Below is a small trained network, with its code and all its weights. Each question gives an input and a class and asks what happens when units are switched off, that is, made to give their printed mean instead of their output.

import numpy as np


def w(rows, s, z=0):
    codes = np.array(rows[::2]) - 128.0
    scale = np.full(codes.shape[1], s)
    scale[-1] = z or s
    return codes * scale


def f(y):
    return np.maximum(y, 0)


def log_softmax(a):
    a = a - a.max(-1, keepdims=True)
    return a - np.log(np.exp(a).sum(-1, keepdims=True))


def net(x, mask):
    res = np.array(x, float).reshape(1, 3) / 4 @ E
    y = f(res @ A[0][:, :-1].T + A[0][:, -1])
    res = res + np.where(mask, y, B[0][:, -1]) @ B[0][:, :-1]
    return log_softmax(res[-1] @ U[:, :-1].T + U[:, -1])


A, B = {}, {}
E = w([
[204,88,35,101,78,163,114],'x0',
[125,29,135,75,212,121,202],'x1',
[139,136,50,193,200,116,247],'x2',
],0.013)
A[0] = w([
[132,174,100,158,156,107,175,72],'n1',
[5,150,231,195,186,57,102,41],'n2',
[104,192,115,174,95,166,95,79],'n3',
[184,77,45,151,65,187,136,135],'n4',
[144,231,137,241,72,164,77,143],'n5',
[110,179,234,162,155,91,171,252],'n6',
[87,21,160,57,196,131,133,67],'n7',
[60,225,139,143,67,135,149,84],'n8',
[142,126,70,245,141,123,155,174],'n9',
[73,162,3,179,136,76,195,107],'n10',
[93,176,178,156,151,88,181,85],'n11',
[227,132,78,68,96,195,129,149],'n12',
[233,63,71,154,112,152,88,67],'n13',
[192,177,96,227,71,108,97,104],'n14',
[154,164,95,154,135,166,192,104],'n15',
[167,116,69,109,113,148,120,72],'n16',
[68,85,194,1,16,152,60,88],'n17',
[112,28,150,94,109,142,187,142],'n18',
],0.0099,0.013)
B[0] = w([
[48,120,175,118,50,106,167,154],'n1',
[84,193,110,69,138,127,208,203],'n2',
[138,104,83,121,91,47,175,159],'n3',
[136,191,106,59,165,156,140,183],'n4',
[180,71,104,119,127,105,157,212],'n5',
[195,183,103,73,149,161,61,250],'n6',
[133,98,81,159,124,35,187,187],'n7',
[147,116,110,145,135,109,218,165],'n8',
[130,86,162,131,105,147,65,197],'n9',
[72,90,219,95,87,135,106,193],'n10',
[108,163,133,81,148,123,139,169],'n11',
[126,175,114,86,170,184,130,185],'n12',
[56,183,115,107,154,149,179,160],'n13',
[132,86,95,169,184,60,157,175],'n14',
[78,64,184,107,120,140,109,162],'n15',
[76,174,134,114,129,107,248,144],'n16',
[81,82,202,97,73,139,108,223],'n17',
[190,89,87,169,133,79,130,185],'n18',
],0.011,0.019)
U = w([
[66,73,249,99,90,143,102,102],'0',
[97,243,118,86,164,152,152,71],'1',
[155,73,90,158,145,51,157,90],'2',
[212,135,133,112,171,210,15,250],'3',
[99,157,134,229,115,202,80,95],'4',
],0.012,0.014)

Each question gives the input, the list of numbers given to net, and the class t.
The units are the neurons (one row each of A and B). Each row of codes is followed by its name. A weight is (code - 128) times the scale printed after its matrix; where a second scale follows, it is the last column's (A, B and U).
mask holds one flag per neuron, in row order. A switched-off neuron (its flag False) gives its mean, the last column of its row in B, instead of its output. The means were averaged over made-up inputs and are rounded, as every weight is.
A unit's drop is (log p(t) with every unit on - log p(t) with that unit switched off) / (log p(t) with every unit on - log p(t) with every unit switched off).
The circuit of an input: a set's keep is (log p(t) with only the set's units on - log p(t) with every unit switched off) / (log p(t) with every unit on - log p(t) with every unit switched off). Starting from the 12 units with the biggest drops (on a tie, the unit counted first), units are removed one at a time, each time the one whose removal leaves the highest keep (on an exact tie, the one counted first), for as long as the keep stays at least 0.8.
circuit, biggest first: the units of the circuit, biggest drop first
top k neurons: the k neurons with the biggest drops, biggest first
drop of u: that unit's drop, to one decimal
input [-2,-7,7], class 0: top 2 neurons	n10; n9
input [8,4,5], class 1: circuit, biggest first	n4
input [2,-1,3], class 3: top 4 neurons	n17; n2; n7; n4
input [6,-5,7], class 0: top 3 neurons	n10; n9; n15
input [-5,8,2], class 2: top 2 neurons	n7; n18
input [-8,-4,8], class 0: top 3 neurons	n10; n9; n1
input [-5,-8,6], class 2: top 2 neurons	n5; n14
input [7,0,-7], class 0: top 2 neurons	n17; n6
input [8,-8,-4], class 1: top 2 neurons	n12; n4
input [3,4,-3], class 2: top 2 neurons	n6; n10
input [2,-2,0], class 3: top 2 neurons	n2; n7
input [-6,-3,6], class 0: top 3 neurons	n10; n9; n1
input [7,-3,-8], class 0: top 2 neurons	n17; n6
input [-7,0,-3], class 1: circuit, biggest first	n2
input [-4,4,5], class 0: drop of n10	0.4
input [-1,3,3], class 3: drop of n2	0.2
input [-4,-3,-3], class 1: drop of n15	0.1
